In the rows, zero is written as 128.
Both labels of each row:
[130 149 133 151 108 162 120 155 140 132 139 143  64 141 128 130 147 124
 131 129 139 130 110 118 131 138 122 161 134 127 120 117 112 134 108 130
 131 163  94 124 122  99 100 169 131 145 138 128 114 149 113 120 129  77
 127 146 108 128 166 133 118 123 116 132 131 161 128  98 138 127 117  83
 121 127] : Zh (30)
[147 135 147  80 133 127 122 116 179 136 120 130 144 161 118 103  96 125
 114  95 147 102 127  97 112 144 109 157 128 148  94 106 131 133 127 159
 122  93 200 138 122 131 108 138 129 159 151 119 137 109 118 140 140  97
 141 107 126 123 119 146 139 120 102 113 121  75 117 130 135 144  99  99
 128 102] : Gl (30)
[163  66 155 109 163 112 133 127  75 162 117 139 168 174 122 107 105 124
 104  93 110 107 109  98 105 125 111 126 142 128 114 125 129 135 151 146
 132 121 229 138 138 130 139 152 121 173 112 161 161 122 125 167 144 121
 121 134 119 126 129 127 129 111  86 122  82  70 122 155 128 134 137 119
 146 110] : QL (30)
[113  77 121 120 156  98 128 143 110 131 114 124 175  77 137 150 150  96
 124 136 145 148 124 140 136  76 119 126 121 124 157 137 134 119 136 125
 145 139 132 156 128 129 151 100 101  90 138 128 134 136 139 131 110 165
 126 120 136 112 115 112 103 122 130 119 132 134 150 139 115 140 131 173
 143 159] : ZD (40)
[147  62 129 127 180 110 131 137  56 144 116 128 195 130 140 149 162 115
 127 143 104 152 119 128 135  87 133 100 107 118 165 146 139 118 146 114
 152 147 163 126 128 149 155 108 106 113 118 164 147 129 157 123 118 155
 140 137 116  98 129 129 114 121 106 122 107 134 125 147 128 115 126 163
 153 148] : ZD (40)
[124 130 130 141 131 159 130 147  88 124 140 139 127 159 129 171 160 124
 141 138 131 126 127 116 138 119 127 116 138 129 125 125 114 129 135  89
 137 158  79 117 111 110 115 146 118 133 123 128 132 167 116 135 144  56
 105 157  92 118 146 119 123 117 131 150 127 156 132 124 143 127 133  89
 163 137] : Zh (40)
[159 107 138 133 156 129 130 119 140 149 108 112 164 155 116  95 107 122
 133 124 130 129 122 106 130 144 141 127  81 141 132 141 136 128 120 137
 145 103 223 141 132 159 121 118 120 133 126 147 142  94 123 141 125 202
 143 100 125 100 123 164 123 134  91 105 138 105 101 137 137 120  95 147
 123 120] : QL (38)
[ 58 140 122 134 114 139 125 152  53 104 167 148  93 156 112 176 141 141
 139 115 119 110 139 139 132 137 140 115 194 132  92 121 109 136 151  83
  99 144   4 128 132  94 128 156 143 125 111 105 146 185 104 124 156  54
 112 165  96 166 133 100 117 105 198 169 106 155 170 144 129  95 161  75
 163 122] : Zh (31)
[163 141 133 147 118 178 129 129  90 121 120 119 111 186 132 123 148 130
 158 144 141 114 122 110 143 148 148 111 127 131 136 128 119 131 130 105
 130 137 149 127 126 141 123 150 136 168 123 156 138 153 119 132 141  67
 116 140 104 109 145 141 146 145 124 144 130 119 115 121 158 105 120  79
 125 112] : Zh (38)
[ 99  70 112 130 156 106 136 141  99 153 117 139  92 131 109 101 133 131
 121 111 121 129 125 125 118 146 148 159 106 128 122 132 128 124 122 171
 128 111 175 146 150 137 135 136 133 133 119 138 123 113 118 123 134 156
 167 105 133 130 153 145 111 105 130 109 118 107 139 135 132 138  94 159
 130 116] : ZD (30)
[156 138 153 104 149 118 137 105 181 143 111 132 160 143 130 112 104 133
 108 100 137  97 121 111 109 121  90 130 127 130 111 102 121 139 143 146
 126 118 191 124 121 112 103 147 108 154 144 122 129 114 111 155 129 102
 112 126 130 118 111 112 140 133  88 117 110  87 121 137 131 171 124  89
 148 108] : Gl (38)
[117 152 134 157  98 171 126 133 160 111 121 125  96 156 140 133 104 114
 157 139 142 113 136 114 137 129 142 114 124 138 129 125 114 133 135 106
 121 122 104 111 118 100  87 160 130 143 122 105 118 163  96 143 148  88
 117 144 127 144 128 122 133 146 126 136 157 149 132 105 136 125 157  89
 121 132] : Zh (31)
[162 146 142 156 125 165 135 156 114 121 134 140 112 191 106 146 160 130
 139 121 152 113 120 112 133 142 105 137 128 132 117 128 116 127 124 109
 137 153 111 126 128 135 114 158 142 174 141 158 140 153 133 117 135  63
 114 137  85 109 154 153 142 134 130 155 120 161 124 110 146 115  92  40
 136 110] : Zh (30)
[140 184 133 126  90 169 113 108 210  90 127  97 145 147 147 143 103 116
 150 138 160 119 143 125 144 145 126 141 122 151 114 131 134 138 108 113
 117  91 107 117 111 132 120 107 127 109 184  84 123 130 124 110 122  93
 128 108 136 124  85 142 141 136 113 133 165 120 139 114 127 133  98 107
 120 155] : TL (38)
[121 126 148 100 112 106 117 104 124 109 140 123 178 137 125 134  61 132
 109  90 116  97 133 134 101 125 114 100 191 131  96 124 148 138 164 118
  98  90 128 134 131 113 148 133 136 135 132 107 157 138 111 165 139 113
 112 139 135 165  87 105 143 114 136 137 100  73 144 158 110 119 199 119
 135 142] : Gl (31)
[137  82 125 123 144 116 130 110  82 141  92 118 150  83 139 110 171 125
 134 175  99 153 128 130 141  88 172 100  94 112 179 141 142 112 126 133
 139 144 184 131 135 155 150  80 117 119 111 155 126 111 150 134 117 179
 122  99 159  93 119 125 127 146 104 105 128 113 114 138 122 138 129 214
 131 143] : ZD (38)
[128  58 130 135 156 108 139 143 114 157 101 134 123  91 122 119 130 115
 133 145 114 133 119 111 129  99 149 136  87 123 151 128 134 120 116 157
 150 133 204 145 141 140 150 132 116 136 122 150 130 136 130 126 127 168
 157 116 138 114 144 130 111 130 109 105 139 112 122 129 132 125 114 153
 111 123] : ZD (30)
[139  60 126 115 143 107 136 125 137 148  96 123 119  51 126 119 207 112
 130 166 122 137 137 116 132  88 161 134  81 126 162 115 132 112 119 169
 143 142 228 143 149 153 158  80 126 142 156 158 114 121 154 109 126 148
 142  71 165  83 141 129 114 153 120  89 141  77 141 134 121 145  78 201
  99 126] : ZD (38)
[218 141 150  95 139 141 121 100  96 141 112 117 204 207 126 108  93 140
 109 126 137 133 101 112 116 150 102 139 141 121  94 131 142 131 143 124
 133 104 196 122 114 145 114 124 123 141 145 162 157  89 140 163 115  98
  92 132 110  96 118 152 165 128  44 138  73  82  91 136 131 132 134 139
 134 129] : QL (38)
[197 111 151  82 155 116 120 121 124 113 116 124 230 155 105 157 145 118
 121 105 149 126 138 123 137 126  91 153 131 153 107 126 138 135 144 130
 146  96 202 141 129 154 140  88 105 124 182 121 169 122 150 134 121 105
 114 102 109  79 116 145 136 114  80 133 106  69 133 143 128 135  79 133
 140 155] : QL (40)
